Below are the code and all the weights of a small trained network. Each question names an input and a target symbol and asks about switching units off, where a switched-off unit gives its printed mean instead of its output.

import numpy as np


def w(rows, s, z=0):
    codes = np.array(rows[::2]) - 128.0
    scale = np.full(codes.shape[1], s)
    scale[-1] = z or s
    return codes * scale


def f(y):
    return np.maximum(y, 0)


def softmax(a):
    e = np.exp(a - a.max(-1, keepdims=True))
    return e / e.sum(-1, keepdims=True)


def log_softmax(a):
    a = a - a.max(-1, keepdims=True)
    return a - np.log(np.exp(a).sum(-1, keepdims=True))


def net(x, mask):
    ids = ['ΓΘΣΨαβδεζηπω'.index(c) for c in x.split()]
    T = len(ids)
    res = E[ids] + P[:T]
    u = 0
    for l in range(3):
        r = res
        for j in range(2):
            rows = slice(3 * j, 3 * j + 3)
            q, k, v = (r @ M[l][rows].T for M in (Q, K, V))
            z = softmax(np.where(np.tri(T) > 0, q @ k.T / 3**0.5, -1e9)) @ v
            o = O[l][rows]
            res = res + np.where(mask[u + j], z, o[:, -1]) @ o[:, :-1]
        u += 2
        y = f(res @ A[l][:, :-1].T + A[l][:, -1])
        res = res + np.where(mask[u : u + 4], y, B[l][:, -1]) @ B[l][:, :-1]
        u += 4
    return log_softmax(res[-1] @ U[:, :-1].T + U[:, -1])


Q, K, V, O, A, B = {}, {}, {}, {}, {}, {}
E = w([
[162,41,194],'Γ',
[114,137,119],'Θ',
[110,142,113],'Σ',
[81,156,114],'Ψ',
[136,145,84],'α',
[97,154,111],'β',
[55,180,102],'δ',
[141,197,151],'ε',
[228,137,44],'ζ',
[172,198,43],'η',
[76,148,254],'π',
[201,66,92],'ω',
],0.017)
P = w([
[44,2,15],'0',
[54,23,38],'1',
[70,40,65],'2',
[91,79,95],'3',
[111,107,116],'4',
[137,140,133],'5',
[143,170,160],'6',
[160,196,175],'7',
[174,219,200],'8',
[185,234,211],'9',
[190,254,217],'10',
],0.006)
Q[0] = w([
[186,116,145],'L0H1',
[159,85,126],'L0H1',
[118,173,134],'L0H1',
[129,123,182],'L0H2',
[249,113,115],'L0H2',
[242,66,64],'L0H2',
],0.017)
K[0] = w([
[98,101,54],'L0H1',
[101,79,90],'L0H1',
[194,172,139],'L0H1',
[135,164,106],'L0H2',
[250,90,129],'L0H2',
[177,42,123],'L0H2',
],0.018)
V[0] = w([
[149,169,110],'L0H1',
[159,112,37],'L0H1',
[218,254,212],'L0H1',
[90,105,90],'L0H2',
[132,131,118],'L0H2',
[13,184,125],'L0H2',
],0.0063)
O[0] = w([
[160,68,148,140],'L0H1',
[136,168,206,212],'L0H1',
[61,57,60,2],'L0H1',
[101,108,125,203],'L0H2',
[130,131,142,134],'L0H2',
[2,129,103,178],'L0H2',
],0.0055,0.0026)
A[0] = w([
[158,200,53,3],'L0N1',
[2,75,50,108],'L0N2',
[180,233,190,250],'L0N3',
[99,229,185,25],'L0N4',
],0.0068,0.0033)
B[0] = w([
[116,196,107,156],'L0N1',
[227,31,128,225],'L0N2',
[156,16,58,254],'L0N3',
[3,116,134,162],'L0N4',
],0.0067,0.0058)
Q[1] = w([
[85,133,87],'L1H1',
[253,144,128],'L1H1',
[42,94,56],'L1H1',
[163,49,91],'L1H2',
[135,111,97],'L1H2',
[158,106,160],'L1H2',
],0.011)
K[1] = w([
[69,88,72],'L1H1',
[233,95,147],'L1H1',
[57,131,11],'L1H1',
[105,169,250],'L1H2',
[118,115,162],'L1H2',
[129,61,142],'L1H2',
],0.013)
V[1] = w([
[92,85,85],'L1H1',
[134,127,93],'L1H1',
[144,71,200],'L1H1',
[94,160,151],'L1H2',
[107,181,252],'L1H2',
[123,1,72],'L1H2',
],0.0069)
O[1] = w([
[93,119,125,168],'L1H1',
[115,137,140,140],'L1H1',
[224,153,129,180],'L1H1',
[255,175,101,85],'L1H2',
[134,96,128,56],'L1H2',
[117,161,105,252],'L1H2',
],0.0055,0.0047)
A[1] = w([
[238,190,121,51],'L1N1',
[132,1,154,141],'L1N2',
[121,200,102,4],'L1N3',
[164,102,60,155],'L1N4',
],0.0098,0.0037)
B[1] = w([
[141,65,120,254],'L1N1',
[149,254,174,217],'L1N2',
[141,208,141,136],'L1N3',
[120,216,90,229],'L1N4',
],0.0088,0.0061)
Q[2] = w([
[126,90,67],'L2H1',
[179,100,110],'L2H1',
[2,98,131],'L2H1',
[159,163,143],'L2H2',
[141,65,134],'L2H2',
[108,44,160],'L2H2',
],0.016)
K[2] = w([
[148,9,116],'L2H1',
[201,104,129],'L2H1',
[8,124,102],'L2H1',
[104,87,165],'L2H2',
[113,84,68],'L2H2',
[143,89,97],'L2H2',
],0.017)
V[2] = w([
[142,121,4],'L2H1',
[66,119,84],'L2H1',
[154,20,12],'L2H1',
[104,163,172],'L2H2',
[62,102,127],'L2H2',
[67,2,251],'L2H2',
],0.0079)
O[2] = w([
[186,37,86,143],'L2H1',
[91,1,60,93],'L2H1',
[238,58,131,97],'L2H1',
[109,100,107,146],'L2H2',
[2,107,160,78],'L2H2',
[48,196,35,2],'L2H2',
],0.0059,0.0051)
A[2] = w([
[161,160,52,254],'L2N1',
[78,21,180,200],'L2N2',
[142,2,25,54],'L2N3',
[75,152,201,64],'L2N4',
],0.01,0.0056)
B[2] = w([
[72,62,255,252],'L2N1',
[244,201,92,216],'L2N2',
[51,151,32,254],'L2N3',
[80,52,84,173],'L2N4',
],0.0089,0.01)
U = w([
[151,31,119,118],'Γ',
[184,63,197,161],'Θ',
[131,127,139,116],'Σ',
[146,148,119,31],'Ψ',
[153,244,144,230],'α',
[138,112,133,170],'β',
[138,254,5,90],'δ',
[125,120,133,252],'ε',
[196,172,89,63],'ζ',
[220,179,78,64],'η',
[46,113,158,118],'π',
[160,150,95,205],'ω',
],0.0076,0.0027)

Each question gives the input, a string of symbols that net reads in full, and the target symbol t.
The units are the heads (3 rows each of Q, K, V and O) and the neurons (one row each of A and B). Each row of codes is followed by its name. A weight is (code - 128) times the scale printed after its matrix; where a second scale follows, it is the last column's (O, A, B and U).
mask holds one flag per unit, layer by layer, with each layer's heads first. A switched-off unit (its flag False) gives its mean, the last column of its rows in O or B, instead of its output. The means were averaged over made-up inputs and are rounded, as every weight is.
A unit's drop is (log p(t) with every unit on - log p(t) with that unit switched off) / (log p(t) with every unit on - log p(t) with every unit switched off).
The circuit of an input: a set's keep is (log p(t) with only the set's units on - log p(t) with every unit switched off) / (log p(t) with every unit on - log p(t) with every unit switched off). Starting from the 12 units with the biggest drops (on a tie, the unit counted first), units are removed one at a time, each time the one whose removal leaves the highest keep (on an exact tie, the one counted first), for as long as the keep stays at least 0.8.
circuit, biggest first: the units of the circuit, biggest drop first
most important unit: the unit with the biggest drop
top k neurons: the k neurons with the biggest drops, biggest first
heads that matter: for each layer, one digit per head in row order, 1 if its drop is at least 0.15 and else 0, layers parted by /
input α ζ ζ Γ ε β α, target α: circuit, biggest first => [L1H1; L0H2; L2H1; L1N2]
input δ δ α ω Θ Γ Σ Σ δ π δ, target π: top 3 neurons => [L0N2; L2N1; L2N2]
input Σ δ δ δ ε, target δ: top 4 neurons => [L1N2; L2N1; L2N2; L1N4]
input η ω δ β Γ Γ δ Ψ, target δ: top 2 neurons => [L1N2; L2N1]
input Σ δ α π δ Γ π η α ω, target Θ: top 4 neurons => [L2N1; L1N1; L1N2; L2N3]
input π α Γ ω η ω δ η π ω Γ, target α: circuit, biggest first => [L1N2; L2H1]
input δ δ δ Θ, target δ: top 3 neurons => [L2N1; L1N2; L2N2]
input α δ α ζ Γ δ δ ε η ζ α, target Γ: circuit, biggest first => [L2H1; L0N3; L1N2; L2N2]
input δ Σ Ψ, target δ: circuit, biggest first => [L2N1; L0H2; L2H2]
input ζ δ δ δ Ψ δ π, target π: top 3 neurons => [L0N2; L1N2; L2N4]
input ε ε δ Γ π δ ε, target π: top 2 neurons => [L0N2; L1N1]
input Γ δ η η δ, target η: top 2 neurons => [L2N2; L1N4]
input δ δ ζ Σ Σ β δ ε π δ δ, target π: heads that matter => 11 / 01 / 01
input δ Σ δ δ Γ β, target δ: circuit, biggest first => [L2H1; L1N2; L0H2; L2N3]
input ε δ α ε δ π α, target π: most important unit => L2H2
input Ψ η Θ Σ Γ δ η δ Γ α η, target α: top 2 neurons => [L1N2; L2N1]
input δ ω η η, target Θ: circuit, biggest first => [L2N1; L2H1]
input η Γ β δ Γ π ε Ψ, target π: heads that matter => 00 / 00 / 11
input δ π ζ ω, target Θ: heads that matter => 11 / 01 / 10
input ζ δ π Ψ, target π: top 2 neurons => [L0N2; L1N2]
input δ π δ Σ η, target π: circuit, biggest first => [L2N1; L2H2; L2N2]
input α δ π ω ζ, target Γ: heads that matter => 01 / 00 / 10
input Σ Θ δ β, target δ: heads that matter => 01 / 10 / 11
input δ Γ α ω η, target Θ: top 3 neurons => [L2N1; L1N1; L2N3]
input Γ δ δ Γ δ, target δ: heads that matter => 01 / 10 / 10
input α Ψ ω Ψ δ δ Θ δ ω α, target Θ: most important unit => L2H1
input ε π β, target π: top 2 neurons => [L0N2; L2N2]
input δ Σ δ π α, target π: top 2 neurons => [L2N1; L2N2]
input δ δ δ Θ ω Ψ π, target π: top 2 neurons => [L0N2; L2N4]
input ζ Γ ζ Θ Γ Σ δ Γ α, target α: top 2 neurons => [L1N2; L1N4]
